Below are the code and all the weights of a small trained network. Each question names an input and a class and asks about switching units off, where a switched-off unit gives its printed mean instead of its output.

import numpy as np


def w(rows, s, z=0):
    codes = np.array(rows[::2]) - 128.0
    scale = np.full(codes.shape[1], s)
    scale[-1] = z or s
    return codes * scale


def f(y):
    return y / 2 * (1 + np.tanh(0.7978845608 * (y + 0.044715 * y**3)))


def log_softmax(a):
    a = a - a.max(-1, keepdims=True)
    return a - np.log(np.exp(a).sum(-1, keepdims=True))


def net(x, mask):
    res = np.array(x, float).reshape(1, 7) / 4 @ E
    y = f(res @ A[0][:, :-1].T + A[0][:, -1])
    res = res + np.where(mask, y, B[0][:, -1]) @ B[0][:, :-1]
    return log_softmax(res[-1] @ U[:, :-1].T + U[:, -1])


A, B = {}, {}
E = w([
[117,83,212],'x0',
[150,89,165],'x1',
[2,77,126],'x2',
[153,195,201],'x3',
[126,121,60],'x4',
[227,125,123],'x5',
[80,60,128],'x6',
],0.0073)
A[0] = w([
[191,137,106,3],'neuron 1',
[68,151,104,51],'neuron 2',
[161,14,160,74],'neuron 3',
[250,79,138,212],'neuron 4',
[101,124,107,41],'neuron 5',
[155,171,111,221],'neuron 6',
[184,153,177,4],'neuron 7',
[218,106,115,82],'neuron 8',
[123,187,99,127],'neuron 9',
[172,111,171,217],'neuron 10',
[102,127,154,76],'neuron 11',
[112,110,129,112],'neuron 12',
[139,44,95,31],'neuron 13',
],0.014,0.0051)
B[0] = w([
[90,176,43,158],'neuron 1',
[120,18,132,170],'neuron 2',
[32,206,8,177],'neuron 3',
[154,226,61,254],'neuron 4',
[88,54,123,130],'neuron 5',
[233,179,139,212],'neuron 6',
[24,79,212,165],'neuron 7',
[175,180,64,188],'neuron 8',
[195,112,94,174],'neuron 9',
[2,242,133,199],'neuron 10',
[96,90,178,141],'neuron 11',
[104,108,151,139],'neuron 12',
[35,200,113,153],'neuron 13',
],0.017,0.007)
U = w([
[143,158,74,173],'0',
[128,40,139,3],'1',
[165,19,7,55],'2',
[140,128,109,205],'3',
[139,128,177,158],'4',
[51,67,62,78],'5',
],0.011,0.0043)

Each question gives the input, the list of numbers given to net, and the class t.
The units are the neurons (one row each of A and B). Each row of codes is followed by its name. A weight is (code - 128) times the scale printed after its matrix; where a second scale follows, it is the last column's (A, B and U).
mask holds one flag per neuron, in row order. A switched-off neuron (its flag False) gives its mean, the last column of its row in B, instead of its output. The means were averaged over made-up inputs and are rounded, as every weight is.
A unit's drop is (log p(t) with every unit on - log p(t) with that unit switched off) / (log p(t) with every unit on - log p(t) with every unit switched off).
The circuit of an input: a set's keep is (log p(t) with only the set's units on - log p(t) with every unit switched off) / (log p(t) with every unit on - log p(t) with every unit switched off). Starting from the 12 units with the biggest drops (on a tie, the unit counted first), units are removed one at a time, each time the one whose removal leaves the highest keep (on an exact tie, the one counted first), for as long as the keep stays at least 0.8.
units of the circuit, in order: the units of the circuit, biggest drop first
unit that matters most: the unit with the biggest drop
k most important neurons: the k neurons with the biggest drops, biggest first
drop when u is switched off: that unit's drop, to one decimal
input [5,3,-1,2,6,-7,2], class 5: 3 most important neurons -> neuron 6; neuron 4; neuron 9
input [-8,-7,-1,-7,-4,0,-6], class 2: units of the circuit, in order -> neuron 10; neuron 9
input [1,7,6,-1,-4,4,1], class 5: units of the circuit, in order -> neuron 6; neuron 3
input [8,6,-6,-3,-4,-6,2], class 5: units of the circuit, in order -> neuron 6; neuron 3
input [3,-7,-8,-5,-3,-8,6], class 4: units of the circuit, in order -> neuron 3; neuron 4
input [-8,2,5,-2,8,3,-2], class 2: units of the circuit, in order -> neuron 10; neuron 4
input [5,0,-2,4,0,0,1], class 4: 2 most important neurons -> neuron 1; neuron 8
input [3,-2,8,7,-3,7,5], class 5: units of the circuit, in order -> neuron 6; neuron 4
input [2,4,2,4,5,-3,7], class 5: unit that matters most -> neuron 6
input [2,-6,-1,-5,-5,-3,-4], class 4: units of the circuit, in order -> neuron 4; neuron 3
input [8,1,2,-7,7,7,4], class 5: 3 most important neurons -> neuron 6; neuron 3; neuron 13
input [7,-3,8,6,4,-7,7], class 1: units of the circuit, in order -> neuron 10; neuron 4; neuron 2
input [-5,-4,-1,-7,-2,2,7], class 5: 2 most important neurons -> neuron 13; neuron 6
input [6,2,1,-1,0,-3,-6], class 4: unit that matters most -> neuron 4
input [4,0,5,-2,-1,5,1], class 5: 4 most important neurons -> neuron 6; neuron 3; neuron 4; neuron 8
input [2,-4,-3,-5,-6,-3,7], class 5: 2 most important neurons -> neuron 6; neuron 4
input [-4,2,-1,-4,-5,-6,-2], class 2: 2 most important neurons -> neuron 10; neuron 7
input [8,7,4,2,7,0,-3], class 5: 4 most important neurons -> neuron 6; neuron 3; neuron 4; neuron 8
input [6,-1,3,-3,-2,-1,-1], class 5: 3 most important neurons -> neuron 6; neuron 4; neuron 3
input [0,-4,0,-7,-7,-3,0], class 2: units of the circuit, in order -> neuron 10
input [-3,-6,-3,-2,-6,-4,3], class 2: units of the circuit, in order -> neuron 10; neuron 4
input [5,2,0,-1,5,-4,3], class 5: drop when neuron 6 is switched off -> 0.2
input [2,-8,4,6,-5,3,-8], class 4: drop when neuron 1 is switched off -> 0.1
input [-8,0,6,-1,4,-3,-7], class 2: drop when neuron 3 is switched off -> 0.0
